Below are the code and all the weights of a small trained network. Each question names an input and a class and asks about switching units off, where a switched-off unit gives its printed mean instead of its output.

import numpy as np


def w(rows, s, z=0):
    codes = np.array(rows[::2]) - 128.0
    scale = np.full(codes.shape[1], s)
    scale[-1] = z or s
    return codes * scale


def norm(h):
    return h / np.sqrt((h * h).mean(-1, keepdims=True) + 1e-5)


def f(y):
    return y / 2 * (1 + np.tanh(0.7978845608 * (y + 0.044715 * y**3)))


def log_softmax(a):
    a = a - a.max(-1, keepdims=True)
    return a - np.log(np.exp(a).sum(-1, keepdims=True))


def net(x, mask):
    res = np.array(x, float).reshape(1, 8) / 4 @ E
    u = 0
    for l in range(2):
        y = f(norm(res) @ A[l][:, :-1].T + A[l][:, -1])
        res = res + np.where(mask[u : u + 16], y, B[l][:, -1]) @ B[l][:, :-1]
        u += 16
    return log_softmax(norm(res)[-1] @ U[:, :-1].T + U[:, -1])


A, B = {}, {}
E = w([
[128,129,126,127,126,125,128,128],'x0',
[126,128,127,129,127,127,128,129],'x1',
[128,129,127,128,128,129,128,129],'x2',
[129,127,129,127,129,128,129,128],'x3',
[128,127,128,127,130,130,128,130],'x4',
[108,252,147,136,96,144,124,108],'x5',
[206,117,197,92,65,165,78,208],'x6',
[155,128,122,226,102,100,66,112],'x7',
],0.0024)
A[0] = w([
[115,132,105,126,147,144,139,128,126],'L0N0',
[62,140,83,81,191,150,204,98,91],'L0N1',
[124,121,168,72,138,167,162,160,92],'L0N2',
[109,135,142,106,139,142,153,138,88],'L0N3',
[130,129,124,130,138,140,123,132,129],'L0N4',
[63,230,109,155,147,151,136,65,69],'L0N5',
[175,100,135,140,104,165,92,151,55],'L0N6',
[186,87,135,135,118,164,96,169,80],'L0N7',
[109,73,64,141,163,73,158,113,85],'L0N8',
[125,127,133,127,129,125,126,128,127],'L0N9',
[115,124,143,146,133,114,123,119,94],'L0N10',
[107,123,115,199,141,90,97,81,56],'L0N11',
[117,196,120,137,127,128,120,121,163],'L0N12',
[143,123,133,255,115,104,52,110,217],'L0N13',
[149,220,164,101,54,111,124,160,6],'L0N14',
[109,84,94,144,156,90,143,106,51],'L0N15',
],0.0044,0.0017)
B[0] = w([
[114,121,149,139,126,118,123,107,132],'L0N0',
[49,114,188,187,101,97,79,120,207],'L0N1',
[162,151,35,140,84,132,133,131,152],'L0N2',
[113,143,95,146,109,124,103,134,124],'L0N3',
[128,129,132,125,125,117,127,123,128],'L0N4',
[130,69,127,95,87,4,197,125,221],'L0N5',
[94,117,169,125,138,71,127,149,149],'L0N6',
[86,123,156,114,119,37,131,144,168],'L0N7',
[108,162,156,125,196,210,106,87,181],'L0N8',
[131,127,125,127,125,132,132,125,128],'L0N9',
[139,127,112,118,129,144,139,128,123],'L0N10',
[164,158,72,99,129,184,163,141,169],'L0N11',
[132,150,158,113,113,115,156,111,165],'L0N12',
[125,144,67,215,89,137,123,145,254],'L0N13',
[128,132,165,141,238,210,98,118,168],'L0N14',
[122,162,135,123,187,186,112,106,148],'L0N15',
],0.0031,0.0033)
A[1] = w([
[100,92,94,138,149,116,136,117,60],'L1N0',
[108,139,112,205,162,107,123,76,107],'L1N1',
[186,162,62,185,57,191,55,141,9],'L1N2',
[135,126,126,129,124,141,141,129,111],'L1N3',
[153,74,131,105,82,113,104,181,92],'L1N4',
[123,120,177,65,92,70,148,131,146],'L1N5',
[145,223,160,118,108,209,104,169,64],'L1N6',
[187,127,178,2,153,153,129,155,30],'L1N7',
[110,167,155,172,157,140,112,101,202],'L1N8',
[64,124,95,61,175,146,174,89,38],'L1N9',
[84,105,177,96,174,110,126,92,80],'L1N10',
[147,140,123,141,94,151,103,134,42],'L1N11',
[130,42,80,137,177,47,163,106,57],'L1N12',
[141,192,169,52,214,194,152,97,31],'L1N13',
[174,55,168,137,181,247,69,138,36],'L1N14',
[74,97,76,145,172,199,129,113,119],'L1N15',
],0.0049,0.0011)
B[1] = w([
[146,141,147,139,111,166,92,160,151],'L1N0',
[191,140,76,57,104,164,140,175,254],'L1N1',
[76,109,213,22,195,112,141,86,230],'L1N2',
[120,138,124,141,136,116,117,115,120],'L1N3',
[136,69,69,130,135,86,174,118,196],'L1N4',
[108,146,82,99,243,144,127,78,196],'L1N5',
[163,150,160,201,108,162,47,132,195],'L1N6',
[64,140,31,111,122,209,175,137,214],'L1N7',
[209,101,125,68,131,137,146,147,202],'L1N8',
[184,84,211,143,104,75,125,132,201],'L1N9',
[92,74,210,91,148,155,148,139,168],'L1N10',
[113,110,165,130,152,123,142,104,125],'L1N11',
[131,203,162,114,78,171,65,181,211],'L1N12',
[2,75,130,129,24,107,71,201,166],'L1N13',
[106,188,102,126,105,59,197,59,217],'L1N14',
[167,88,137,171,189,188,80,121,204],'L1N15',
],0.0033,0.0021)
U = w([
[82,23,222,120,175,183,110,110,119],'0',
[104,71,23,48,145,133,202,170,130],'1',
[54,159,192,62,128,36,189,82,76],'2',
[50,182,111,108,49,220,88,181,1],'3',
[204,113,59,173,194,208,96,98,250],'4',
[173,47,126,165,90,9,94,174,180],'5',
[181,216,51,165,63,82,191,89,179],'6',
[188,192,228,164,111,117,63,128,77],'7',
],0.011,0.00033)

Each question gives the input, the list of numbers given to net, and the class t.
The units are the neurons (one row each of A and B). Each row of codes is followed by its name. A weight is (code - 128) times the scale printed after its matrix; where a second scale follows, it is the last column's (A, B and U).
mask holds one flag per neuron, layer by layer. A switched-off neuron (its flag False) gives its mean, the last column of its row in B, instead of its output. The means were averaged over made-up inputs and are rounded, as every weight is.
A unit's drop is (log p(t) with every unit on - log p(t) with that unit switched off) / (log p(t) with every unit on - log p(t) with every unit switched off).
The circuit of an input: a set's keep is (log p(t) with only the set's units on - log p(t) with every unit switched off) / (log p(t) with every unit on - log p(t) with every unit switched off). Starting from the 12 units with the biggest drops (on a tie, the unit counted first), units are removed one at a time, each time the one whose removal leaves the highest keep (on an exact tie, the one counted first), for as long as the keep stays at least 0.8.
circuit, biggest first: the units of the circuit, biggest drop first
most important unit: the unit with the biggest drop
k most important neurons: the k neurons with the biggest drops, biggest first
top k neurons in layer l: the k neurons of layer l with the biggest drops, biggest first
drop when u is switched off: that unit's drop, to one decimal
input [2,-6,-2,-6,7,-6,8,0], class 1: top 2 neurons in layer 0	L0N1, L0N13
input [-6,0,3,6,-4,-6,6,0], class 1: circuit, biggest first	L0N1, L1N7
input [-4,-4,-8,5,1,1,0,6], class 6: circuit, biggest first	L1N15, L0N11
input [0,1,4,7,-7,0,6,-4], class 1: 2 most important neurons	L0N8, L1N4
input [7,-5,-5,-6,-5,0,8,-2], class 1: 2 most important neurons	L1N7, L1N4
input [0,8,0,-3,0,-5,1,0], class 1: circuit, biggest first	L0N1, L1N14, L0N5, L0N14
input [-1,-7,7,-3,6,-3,0,-6], class 0: 2 most important neurons	L0N1, L0N13
input [-8,5,3,6,-8,0,-5,2], class 4: 2 most important neurons	L0N8, L1N15
input [1,1,2,-3,0,-6,-7,0], class 0: top 2 neurons in layer 1	L1N10, L1N9
input [3,-1,3,4,-4,5,-1,-1], class 2: top 3 neurons in layer 0	L0N5, L0N13, L0N14
input [6,7,-8,-5,5,1,1,-6], class 3: 2 most important neurons	L0N5, L0N7
input [-1,3,-8,-7,4,-8,-5,-2], class 0: most important neuron	L0N13
input [5,2,-5,-8,-6,-5,4,-1], class 1: top 3 neurons in layer 0	L0N13, L0N1, L0N5
input [2,1,-6,-7,3,-5,0,-6], class 0: 2 most important neurons	L0N1, L1N9
input [-6,7,-8,-8,-3,0,-7,-8], class 0: top 3 neurons in layer 1	L1N14, L1N10, L1N15
input [-2,0,-8,-6,-2,0,2,1], class 5: most important unit	L0N7
input [3,6,-5,-1,1,0,-1,3], class 4: top 2 neurons in layer 1	L1N14, L1N2
input [-7,4,0,1,-1,-4,-6,2], class 4: drop when L1N2 is switched off	0.1
input [7,-3,4,1,-6,6,0,-3], class 2: drop when L0N13 is switched off	0.2
input [1,6,-8,5,0,-4,-1,2], class 4: most important unit	L1N15
input [-2,-7,4,6,3,-2,-4,1], class 4: drop when L1N13 is switched off	-0.2
input [-4,-3,2,4,4,-2,-1,-8], class 0: drop when L0N1 is switched off	0.3
